Below are the code and all the weights of a small trained network. Each question names an input and a class and asks about switching units off, where a switched-off unit gives its printed mean instead of its output.

import numpy as np


def w(rows, s, z=0):
    codes = np.array(rows[::2]) - 128.0
    scale = np.full(codes.shape[1], s)
    scale[-1] = z or s
    return codes * scale


def f(y):
    return y / 2 * (1 + np.tanh(0.7978845608 * (y + 0.044715 * y**3)))


def log_softmax(a):
    a = a - a.max(-1, keepdims=True)
    return a - np.log(np.exp(a).sum(-1, keepdims=True))


def net(x, mask):
    res = np.array(x, float).reshape(1, 6) / 4 @ E
    y = f(res @ A[0][:, :-1].T + A[0][:, -1])
    res = res + np.where(mask, y, B[0][:, -1]) @ B[0][:, :-1]
    return log_softmax(res[-1] @ U[:, :-1].T + U[:, -1])


A, B = {}, {}
E = w([
[64,145,203,94],'x0',
[191,176,239,97],'x1',
[254,59,117,66],'x2',
[144,214,61,41],'x3',
[66,32,161,24],'x4',
[89,184,92,52],'x5',
],0.0058)
A[0] = w([
[126,142,199,200,206],'n0',
[117,27,192,105,189],'n1',
[71,202,156,193,213],'n2',
[19,95,31,144,176],'n3',
[132,190,104,22,172],'n4',
[49,108,49,129,172],'n5',
[135,205,87,54,191],'n6',
[123,136,165,14,230],'n7',
[135,203,107,60,182],'n8',
[122,30,230,59,190],'n9',
[117,174,105,34,182],'n10',
[136,194,222,220,185],'n11',
[233,120,121,215,199],'n12',
[223,2,152,168,254],'n13',
[76,173,51,60,230],'n14',
],0.0072,0.004)
B[0] = w([
[94,217,88,126,199],'n0',
[55,171,129,46,211],'n1',
[110,181,189,229,212],'n2',
[56,54,135,183,201],'n3',
[213,86,221,123,213],'n4',
[69,45,150,177,180],'n5',
[183,71,200,150,210],'n6',
[149,116,215,80,241],'n7',
[192,69,187,170,200],'n8',
[92,153,177,35,245],'n9',
[170,88,200,125,204],'n10',
[127,226,112,156,215],'n11',
[174,158,3,131,213],'n12',
[131,158,43,53,255],'n13',
[164,57,221,183,224],'n14',
],0.007,0.0058)
U = w([
[82,250,128,202,43],'0',
[37,144,143,14,129],'1',
[236,48,180,135,93],'2',
[191,146,2,126,252],'3',
[29,44,112,212,116],'4',
],0.0077,0.0014)

Each question gives the input, the list of numbers given to net, and the class t.
The units are the neurons (one row each of A and B). Each row of codes is followed by its name. A weight is (code - 128) times the scale printed after its matrix; where a second scale follows, it is the last column's (A, B and U).
mask holds one flag per neuron, in row order. A switched-off neuron (its flag False) gives its mean, the last column of its row in B, instead of its output. The means were averaged over made-up inputs and are rounded, as every weight is.
A unit's drop is (log p(t) with every unit on - log p(t) with that unit switched off) / (log p(t) with every unit on - log p(t) with every unit switched off).
The circuit of an input: a set's keep is (log p(t) with only the set's units on - log p(t) with every unit switched off) / (log p(t) with every unit on - log p(t) with every unit switched off). Starting from the 12 units with the biggest drops (on a tie, the unit counted first), units are removed one at a time, each time the one whose removal leaves the highest keep (on an exact tie, the one counted first), for as long as the keep stays at least 0.8.
circuit, biggest first: the units of the circuit, biggest drop first
most important unit: the unit with the biggest drop
k most important neurons: the k neurons with the biggest drops, biggest first
drop of u: that unit's drop, to one decimal
input [2,-5,-1,0,4,1], class 4: circuit, biggest first => n3; n5
input [6,-3,-7,5,-6,5], class 4: circuit, biggest first => n3; n5; n14
input [3,4,2,4,4,1], class 2: most important neuron => n4
input [-8,7,3,-6,4,-4], class 3: circuit, biggest first => n12; n13
input [-6,-1,-6,-7,8,-1], class 1: 2 most important neurons => n1; n9
input [-4,-4,-7,-6,-5,-4], class 0: circuit, biggest first => n11; n0
input [-3,-3,0,-7,2,-5], class 3: 2 most important neurons => n13; n12
input [-4,-4,1,-6,5,0], class 1: 2 most important neurons => n1; n13
input [0,-6,-4,-5,-6,-6], class 0: circuit, biggest first => n11; n0
input [7,7,0,5,2,-2], class 2: drop of n13 => 0.2
input [5,-8,4,-1,-4,7], class 4: drop of n5 => 0.2
input [-2,-8,1,7,-1,-7], class 4: drop of n11 => 0.1
input [7,0,1,-5,1,-7], class 1: drop of n1 => 0.1
input [1,-1,3,0,-8,-3], class 3: most important unit => n12
